Below is a small trained network, with its code and all its weights. Each question gives an input and a class and asks what happens when units are switched off, that is, made to give their printed mean instead of their output.

import numpy as np


def w(rows, s, z=0):
    codes = np.array(rows[::2]) - 128.0
    scale = np.full(codes.shape[1], s)
    scale[-1] = z or s
    return codes * scale


def norm(h):
    return h / np.sqrt((h * h).mean(-1, keepdims=True) + 1e-5)


def f(y):
    return np.maximum(y, 0)


def log_softmax(a):
    a = a - a.max(-1, keepdims=True)
    return a - np.log(np.exp(a).sum(-1, keepdims=True))


def net(x, mask):
    res = np.array(x, float).reshape(1, 4) / 4 @ E
    u = 0
    for l in range(3):
        y = f(norm(res) @ A[l][:, :-1].T + A[l][:, -1])
        res = res + np.where(mask[u : u + 11], y, B[l][:, -1]) @ B[l][:, :-1]
        u += 11
    return log_softmax(norm(res)[-1] @ U[:, :-1].T + U[:, -1])


A, B = {}, {}
E = w([
[170,255,113,102,193],'x0',
[156,190,200,129,48],'x1',
[198,106,114,132,94],'x2',
[120,26,227,102,156],'x3',
],0.0018)
A[0] = w([
[172,127,212,113,86,9],'0.n1',
[175,41,118,84,193,72],'0.n2',
[10,103,140,33,168,37],'0.n3',
[151,227,44,181,60,161],'0.n4',
[86,85,52,191,87,98],'0.n5',
[156,189,95,127,252,80],'0.n6',
[133,145,208,84,47,113],'0.n7',
[185,135,220,122,105,18],'0.n8',
[112,88,46,170,69,112],'0.n9',
[109,83,123,169,119,7],'0.n10',
[200,94,155,163,67,92],'0.n11',
],0.0041,0.0019)
B[0] = w([
[63,137,83,158,99,170],'0.n1',
[170,121,108,215,180,189],'0.n2',
[229,187,184,168,145,177],'0.n3',
[202,85,191,211,224,254],'0.n4',
[123,106,135,52,135,190],'0.n5',
[87,147,181,65,112,206],'0.n6',
[60,180,165,183,131,208],'0.n7',
[4,111,59,141,59,173],'0.n8',
[167,46,149,60,125,191],'0.n9',
[116,155,109,82,112,141],'0.n10',
[68,182,121,120,127,183],'0.n11',
],0.0039,0.003)
A[1] = w([
[102,155,128,177,130,123],'1.n1',
[109,191,152,4,109,51],'1.n2',
[93,86,171,139,165,149],'1.n3',
[153,88,168,132,58,112],'1.n4',
[109,104,127,89,99,58],'1.n5',
[112,133,169,217,151,127],'1.n6',
[125,87,136,102,65,59],'1.n7',
[143,172,111,76,192,80],'1.n8',
[92,101,126,118,160,112],'1.n9',
[124,194,44,179,142,1],'1.n10',
[144,76,166,145,55,103],'1.n11',
],0.0045,0.0018)
B[1] = w([
[184,127,157,111,168,183],'1.n1',
[149,58,91,9,91,158],'1.n2',
[148,192,62,138,129,237],'1.n3',
[100,230,157,72,202,178],'1.n4',
[117,140,165,62,70,139],'1.n5',
[192,187,117,153,194,253],'1.n6',
[114,185,117,72,123,155],'1.n7',
[104,197,213,67,21,185],'1.n8',
[99,162,133,108,171,165],'1.n9',
[209,216,197,226,213,140],'1.n10',
[117,254,100,87,178,189],'1.n11',
],0.0026)
A[2] = w([
[61,115,149,161,38,156],'2.n1',
[110,96,69,106,86,3],'2.n2',
[216,93,118,133,140,61],'2.n3',
[91,127,64,55,159,81],'2.n4',
[107,67,90,129,57,69],'2.n5',
[42,119,83,134,113,204],'2.n6',
[92,85,63,113,119,106],'2.n7',
[100,98,166,140,165,137],'2.n8',
[182,43,102,175,138,59],'2.n9',
[134,133,130,3,104,122],'2.n10',
[160,93,65,142,150,148],'2.n11',
],0.0049,0.0012)
B[2] = w([
[148,62,15,200,62,223],'2.n1',
[140,158,173,101,137,140],'2.n2',
[90,81,80,154,134,231],'2.n3',
[139,135,183,85,139,198],'2.n4',
[145,210,185,95,137,143],'2.n5',
[85,133,149,126,49,206],'2.n6',
[169,194,199,74,127,161],'2.n7',
[160,169,122,141,132,215],'2.n8',
[86,2,13,171,54,223],'2.n9',
[156,116,115,24,104,248],'2.n10',
[115,80,119,80,118,208],'2.n11',
],0.0038,0.0017)
U = w([
[56,154,117,178,23,3],'0',
[153,23,74,149,149,103],'1',
[183,205,174,189,184,243],'2',
[134,136,155,13,114,110],'3',
],0.011,0.0018)

Each question gives the input, the list of numbers given to net, and the class t.
The units are the neurons (one row each of A and B). Each row of codes is followed by its name. A weight is (code - 128) times the scale printed after its matrix; where a second scale follows, it is the last column's (A, B and U).
mask holds one flag per neuron, layer by layer. A switched-off neuron (its flag False) gives its mean, the last column of its row in B, instead of its output. The means were averaged over made-up inputs and are rounded, as every weight is.
A unit's drop is (log p(t) with every unit on - log p(t) with that unit switched off) / (log p(t) with every unit on - log p(t) with every unit switched off).
The circuit of an input: a set's keep is (log p(t) with only the set's units on - log p(t) with every unit switched off) / (log p(t) with every unit on - log p(t) with every unit switched off). Starting from the 12 units with the biggest drops (on a tie, the unit counted first), units are removed one at a time, each time the one whose removal leaves the highest keep (on an exact tie, the one counted first), for as long as the keep stays at least 0.8.
circuit, biggest first: the units of the circuit, biggest drop first
most important unit: the unit with the biggest drop
k most important neurons: the k neurons with the biggest drops, biggest first
k most important neurons of layer l: the k neurons of layer l with the biggest drops, biggest first
drop when u is switched off: that unit's drop, to one decimal
input [-6,2,-3,8], class 2: most important unit -> 0.n3
input [8,5,0,8], class 0: circuit, biggest first -> (0.n8, 0.n4, 0.n1)
input [1,-2,1,-4], class 1: 2 most important neurons of layer 0 -> (0.n4, 0.n7)
input [6,4,-4,5], class 3: circuit, biggest first -> (0.n4, 1.n2)
input [-7,-6,-1,0], class 3: circuit, biggest first -> (0.n4, 2.n7)
input [6,-6,-3,0], class 3: circuit, biggest first -> (0.n6, 1.n2)
input [5,8,1,3], class 0: 2 most important neurons of layer 0 -> (0.n8, 0.n2)
input [-7,0,6,-8], class 1: circuit, biggest first -> (0.n4, 2.n9)
input [-6,3,-1,-7], class 1: circuit, biggest first -> (0.n4, 0.n9)
input [-3,-1,-8,-7], class 1: circuit, biggest first -> (0.n7, 0.n9)
input [-1,3,8,0], class 0: 2 most important neurons -> (0.n8, 0.n11)
input [-5,-1,0,6], class 2: 2 most important neurons of layer 0 -> (0.n4, 0.n2)
input [-6,0,-5,2], class 3: 2 most important neurons -> (0.n4, 0.n5)
input [3,-7,-3,4], class 2: 2 most important neurons of layer 0 -> (0.n2, 0.n3)
input [-5,3,-7,-8], class 1: most important unit -> 0.n4
input [-7,-2,6,5], class 3: 2 most important neurons -> (0.n4, 1.n11)
input [7,5,1,4], class 3: 3 most important neurons -> (0.n4, 1.n2, 0.n2)
input [-6,-2,-3,7], class 2: 2 most important neurons of layer 2 -> (2.n8, 2.n1)
input [-2,6,-4,5], class 0: 2 most important neurons -> (0.n4, 0.n8)
input [-3,8,-1,-4], class 2: circuit, biggest first -> (0.n4)
input [-6,-1,8,-5], class 3: 2 most important neurons -> (0.n5, 0.n2)
input [8,-2,-3,4], class 3: 2 most important neurons of layer 0 -> (0.n4, 0.n6)
input [6,0,7,3], class 3: 2 most important neurons of layer 0 -> (0.n6, 0.n4)
input [-8,1,7,-8], class 1: 2 most important neurons -> (0.n4, 0.n6)
input [4,-3,-5,-1], class 3: 2 most important neurons -> (0.n6, 1.n2)
input [-8,5,-2,5], class 0: drop when 2.n1 is switched off -> 0.1
input [-2,-1,-5,3], class 2: most important neuron -> (0.n4)
input [-6,2,-1,-7], class 1: drop when 0.n4 is switched off -> 1.2
input [0,6,-2,7], class 0: drop when 1.n4 is switched off -> 0.0
